Below are the code and all the weights of a small trained network. Each question names an input and a class and asks about switching units off, where a switched-off unit gives its printed mean instead of its output.

import numpy as np


def w(rows, s, z=0):
    codes = np.array(rows[::2]) - 128.0
    scale = np.full(codes.shape[1], s)
    scale[-1] = z or s
    return codes * scale


def norm(h):
    return h / np.sqrt((h * h).mean(-1, keepdims=True) + 1e-5)


def f(y):
    return y / 2 * (1 + np.tanh(0.7978845608 * (y + 0.044715 * y**3)))


def log_softmax(a):
    a = a - a.max(-1, keepdims=True)
    return a - np.log(np.exp(a).sum(-1, keepdims=True))


def net(x, mask):
    res = np.array(x, float).reshape(1, 4) / 4 @ E
    u = 0
    for l in range(3):
        y = f(norm(res) @ A[l][:, :-1].T + A[l][:, -1])
        res = res + np.where(mask[u : u + 6], y, B[l][:, -1]) @ B[l][:, :-1]
        u += 6
    return log_softmax(norm(res)[-1] @ U[:, :-1].T + U[:, -1])


A, B = {}, {}
E = w([
[120,108,150,118,117,180],'x0',
[168,180,106,2,80,113],'x1',
[102,137,232,141,151,95],'x2',
[85,112,160,235,70,125],'x3',
],0.0088)
A[0] = w([
[101,143,127,38,118,74,178],'L0N0',
[116,121,143,73,104,169,203],'L0N1',
[122,156,84,142,98,136,254],'L0N2',
[243,125,171,106,125,93,62],'L0N3',
[103,128,171,144,103,129,69],'L0N4',
[195,165,103,87,169,90,34],'L0N5',
],0.011,0.0021)
B[0] = w([
[23,190,142,193,148,59,254],'L0N0',
[7,143,126,222,197,28,199],'L0N1',
[70,67,96,8,140,212,188],'L0N2',
[38,251,3,70,83,136,175],'L0N3',
[254,11,62,115,87,39,158],'L0N4',
[13,43,206,63,86,232,222],'L0N5',
],0.0045,0.0053)
A[1] = w([
[186,236,143,31,161,72,181],'L1N0',
[144,67,62,152,254,75,193],'L1N1',
[166,101,168,147,107,187,3],'L1N2',
[90,124,228,172,187,187,169],'L1N3',
[75,68,80,246,177,64,245],'L1N4',
[141,201,141,111,119,157,63],'L1N5',
],0.0071,0.0026)
B[1] = w([
[23,255,124,170,99,190,197],'L1N0',
[181,132,174,41,166,149,187],'L1N1',
[150,131,148,108,130,152,120],'L1N2',
[157,74,157,82,70,156,194],'L1N3',
[95,44,240,95,174,146,253],'L1N4',
[26,120,115,114,147,76,122],'L1N5',
],0.0065,0.006)
A[2] = w([
[71,217,190,54,133,59,253],'L2N0',
[54,107,72,179,76,197,233],'L2N1',
[183,170,43,167,82,151,154],'L2N2',
[97,175,114,75,91,145,123],'L2N3',
[118,107,82,93,161,129,22],'L2N4',
[159,140,69,140,152,1,4],'L2N5',
],0.0079,0.0026)
B[2] = w([
[1,56,105,147,88,235,254],'L2N0',
[115,59,156,28,145,166,202],'L2N1',
[151,89,41,76,170,189,128],'L2N2',
[78,136,49,173,180,93,186],'L2N3',
[220,138,135,141,92,105,131],'L2N4',
[70,115,120,82,141,115,112],'L2N5',
],0.0065,0.0074)
U = w([
[185,179,108,141,159,117,3],'0',
[160,98,43,85,145,152,117],'1',
[2,156,92,92,125,199,235],'2',
[108,90,174,162,96,136,34],'3',
[139,202,100,157,160,121,3],'4',
[193,193,106,155,106,103,3],'5',
[98,85,170,126,170,187,253],'6',
],0.01,0.0026)

Each question gives the input, the list of numbers given to net, and the class t.
The units are the neurons (one row each of A and B). Each row of codes is followed by its name. A weight is (code - 128) times the scale printed after its matrix; where a second scale follows, it is the last column's (A, B and U).
mask holds one flag per neuron, layer by layer. A switched-off neuron (its flag False) gives its mean, the last column of its row in B, instead of its output. The means were averaged over made-up inputs and are rounded, as every weight is.
A unit's drop is (log p(t) with every unit on - log p(t) with that unit switched off) / (log p(t) with every unit on - log p(t) with every unit switched off).
The circuit of an input: a set's keep is (log p(t) with only the set's units on - log p(t) with every unit switched off) / (log p(t) with every unit on - log p(t) with every unit switched off). Starting from the 12 units with the biggest drops (on a tie, the unit counted first), units are removed one at a time, each time the one whose removal leaves the highest keep (on an exact tie, the one counted first), for as long as the keep stays at least 0.8.
circuit, biggest first: the units of the circuit, biggest drop first
top k neurons in layer l: the k neurons of layer l with the biggest drops, biggest first
drop of u: that unit's drop, to one decimal
input [4,-1,-5,0], class 1: circuit, biggest first : [L2N0, L0N5, L1N0]
input [0,0,-6,8], class 1: top neuron in layer 1 : [L1N0]
input [0,0,1,5], class 3: circuit, biggest first : [L2N0, L0N4, L1N0]
input [-3,0,-3,0], class 1: top 2 neurons in layer 2 : [L2N0, L2N4]
input [2,1,-8,0], class 1: circuit, biggest first : [L2N0, L1N0]
input [1,1,2,1], class 3: top 2 neurons in layer 0 : [L0N4, L0N2]
input [-4,-5,-6,-6], class 1: circuit, biggest first : [L2N0, L2N4]
input [-8,0,-7,7], class 1: top 3 neurons in layer 0 : [L0N0, L0N1, L0N2]
input [6,1,3,1], class 3: top 2 neurons in layer 2 : [L2N1, L2N0]
input [-3,1,-5,7], class 1: top 2 neurons in layer 2 : [L2N0, L2N2]
input [5,0,-5,-1], class 1: top 2 neurons in layer 0 : [L0N0, L0N5]
input [6,2,8,4], class 3: top 2 neurons in layer 2 : [L2N1, L2N0]
input [8,3,6,7], class 3: drop of L2N0 : 0.1
input [-2,3,-4,4], class 1: drop of L1N0 : 0.2
input [-6,1,-5,2], class 1: drop of L2N0 : 0.2
input [-8,-3,-8,7], class 6: drop of L1N4 : 0.5
